Here is a tiny trained network, its code and every weight. The questions are about switching its units off for an input and a target symbol, where a switched-off unit gives its printed mean instead of its output.

import numpy as np


def w(rows, s, z=0):
    codes = np.array(rows[::2]) - 128.0
    scale = np.full(codes.shape[1], s)
    scale[-1] = z or s
    return codes * scale


def norm(h):
    return h / np.sqrt((h * h).mean(-1, keepdims=True) + 1e-5)


def f(y):
    return np.maximum(y, 0)


def softmax(a):
    e = np.exp(a - a.max(-1, keepdims=True))
    return e / e.sum(-1, keepdims=True)


def log_softmax(a):
    a = a - a.max(-1, keepdims=True)
    return a - np.log(np.exp(a).sum(-1, keepdims=True))


def net(x, mask):
    ids = ['βγεθμξπστ'.index(c) for c in x.split()]
    T = len(ids)
    res = E[ids] + P[:T]
    u = 0
    for l in range(3):
        q, k, v = (norm(res) @ M[l].T for M in (Q, K, V))
        z = softmax(np.where(np.tri(T) > 0, q @ k.T / 2**0.5, -1e9)) @ v
        res = res + np.where(mask[u], z, O[l][:, -1]) @ O[l][:, :-1]
        u += 1
        y = f(norm(res) @ A[l][:, :-1].T + A[l][:, -1])
        res = res + np.where(mask[u : u + 4], y, B[l][:, -1]) @ B[l][:, :-1]
        u += 4
    return log_softmax(norm(res)[-1] @ U[:, :-1].T + U[:, -1])


Q, K, V, O, A, B = {}, {}, {}, {}, {}, {}
E = w([
[91,197,100],'β',
[153,23,194],'γ',
[124,147,105],'ε',
[47,104,135],'θ',
[139,95,121],'μ',
[128,145,99],'ξ',
[147,2,82],'π',
[147,116,96],'σ',
[131,116,190],'τ',
],0.0089)
P = w([
[147,171,167],'0',
[157,187,163],'1',
[153,187,149],'2',
[136,166,146],'3',
[94,131,123],'4',
[72,114,100],'5',
[50,87,94],'6',
[31,64,76],'7',
[21,47,72],'8',
[7,77,70],'9',
],0.0019)
Q[0] = w([
[126,248,152],'L0H0',
[161,233,165],'L0H0',
],0.0012)
K[0] = w([
[193,134,249],'L0H0',
[136,111,145],'L0H0',
],0.0012)
V[0] = w([
[197,123,137],'L0H0',
[249,208,225],'L0H0',
],0.0018)
O[0] = w([
[145,125,99,157],'L0H0',
[122,249,47,2],'L0H0',
],0.002,0.00028)
A[0] = w([
[162,119,206,108],'L0N0',
[26,167,108,1],'L0N1',
[89,2,140,230],'L0N2',
[138,165,194,9],'L0N3',
],0.0038,0.00092)
B[0] = w([
[91,50,181,164],'L0N0',
[196,230,96,171],'L0N1',
[238,169,198,252],'L0N2',
[47,73,252,142],'L0N3',
],0.0027,0.0032)
Q[1] = w([
[3,113,62],'L1H0',
[233,148,182],'L1H0',
],0.004)
K[1] = w([
[97,181,1],'L1H0',
[162,85,230],'L1H0',
],0.0048)
V[1] = w([
[33,160,251],'L1H0',
[90,169,103],'L1H0',
],0.0015)
O[1] = w([
[3,147,27,4],'L1H0',
[100,128,157,69],'L1H0',
],0.0029,0.00028)
A[1] = w([
[29,134,183,29],'L1N0',
[56,157,232,41],'L1N1',
[108,188,253,1],'L1N2',
[90,250,31,77],'L1N3',
],0.0045,0.0021)
B[1] = w([
[50,206,43,179],'L1N0',
[57,127,2,199],'L1N1',
[54,59,43,176],'L1N2',
[171,47,188,251],'L1N3',
],0.0056,0.0023)
Q[2] = w([
[38,253,129],'L2H0',
[146,158,213],'L2H0',
],0.011)
K[2] = w([
[141,255,215],'L2H0',
[211,180,58],'L2H0',
],0.0082)
V[2] = w([
[232,181,49],'L2H0',
[102,189,255],'L2H0',
],0.0041)
O[2] = w([
[29,161,3,115],'L2H0',
[24,83,214,6],'L2H0',
],0.0042,0.0014)
A[2] = w([
[147,9,16,85],'L2N0',
[25,45,62,83],'L2N1',
[109,78,218,4],'L2N2',
[148,77,253,55],'L2N3',
],0.0049,0.0022)
B[2] = w([
[82,187,155,254],'L2N0',
[137,1,141,215],'L2N1',
[12,76,107,151],'L2N2',
[111,227,130,171],'L2N3',
],0.0066,0.0035)
U = w([
[136,156,146,113],'β',
[145,95,226,1],'γ',
[139,179,6,175],'ε',
[100,71,136,89],'θ',
[61,182,168,90],'μ',
[69,124,34,93],'ξ',
[184,139,120,223],'π',
[132,153,142,181],'σ',
[201,67,75,106],'τ',
],0.015,0.0048)

Each question gives the input, a string of symbols that net reads in full, and the target symbol t.
The units are the heads (2 rows each of Q, K, V and O) and the neurons (one row each of A and B). Each row of codes is followed by its name. A weight is (code - 128) times the scale printed after its matrix; where a second scale follows, it is the last column's (O, A, B and U).
mask holds one flag per unit, layer by layer, with each layer's heads first. A switched-off unit (its flag False) gives its mean, the last column of its rows in O or B, instead of its output. The means were averaged over made-up inputs and are rounded, as every weight is.
A unit's drop is (log p(t) with every unit on - log p(t) with that unit switched off) / (log p(t) with every unit on - log p(t) with every unit switched off).
The circuit of an input: a set's keep is (log p(t) with only the set's units on - log p(t) with every unit switched off) / (log p(t) with every unit on - log p(t) with every unit switched off). Starting from the 12 units with the biggest drops (on a tie, the unit counted first), units are removed one at a time, each time the one whose removal leaves the highest keep (on an exact tie, the one counted first), for as long as the keep stays at least 0.8.
units of the circuit, in order: the units of the circuit, biggest drop first
most important unit: the unit with the biggest drop
k most important neurons: the k neurons with the biggest drops, biggest first
top k neurons in layer l: the k neurons of layer l with the biggest drops, biggest first
drop of u: that unit's drop, to one decimal
input ε ξ β μ μ μ, target μ: most important unit => L2N0
input β γ β ε, target μ: units of the circuit, in order => [L1N3 L2N3 L2H0 L1N1]
input β τ σ π σ β β τ β, target θ: units of the circuit, in order => [L1N3 L2N1]
input τ ξ σ, target π: units of the circuit, in order => [L1N2 L2H0]
input σ σ β ε β ε, target μ: units of the circuit, in order => [L2N0 L1N3 L1N1 L2H0]
input θ θ μ τ τ σ τ μ, target π: 3 most important neurons => [L1N2 L2N1 L0N2]
input ε θ θ θ θ β, target μ: 3 most important neurons => [L1N3 L2N1 L1N1]
input τ μ σ β τ σ γ σ μ, target ε: units of the circuit, in order => [L2H0 L0N2 L2N0]
input θ σ τ τ, target θ: 2 most important neurons => [L1N2 L1N1]
input ε τ θ γ ξ ε β, target μ: 3 most important neurons => [L1N3 L2N1 L2N3]
input β τ σ τ π ε, target π: 2 most important neurons => [L1N3 L1N1]
input ξ γ β θ σ τ β τ ε, target π: 2 most important neurons => [L0N1 L2N1]
input τ γ σ π γ μ θ μ ξ, target π: top 2 neurons in layer 1 => [L1N1 L1N2]
input σ ξ τ ξ, target π: top neuron in layer 1 => [L1N3]
input σ τ σ ε β ε σ σ, target ε: top 2 neurons in layer 1 => [L1N3 L1N0]
input θ σ π σ θ β μ γ σ μ, target ε: top 3 neurons in layer 2 => [L2N1 L2N0 L2N3]
input ξ μ β σ π τ τ μ, target π: top 3 neurons in layer 1 => [L1N1 L1N2 L1N3]
input θ γ τ τ σ, target π: 2 most important neurons => [L1N2 L2N1]
input β τ τ, target θ: drop of L2H0 => 0.1
input σ π γ β σ μ ε σ σ, target ε: most important unit => L2H0
input τ σ μ τ μ β τ β, target θ: drop of L0N0 => 0.1
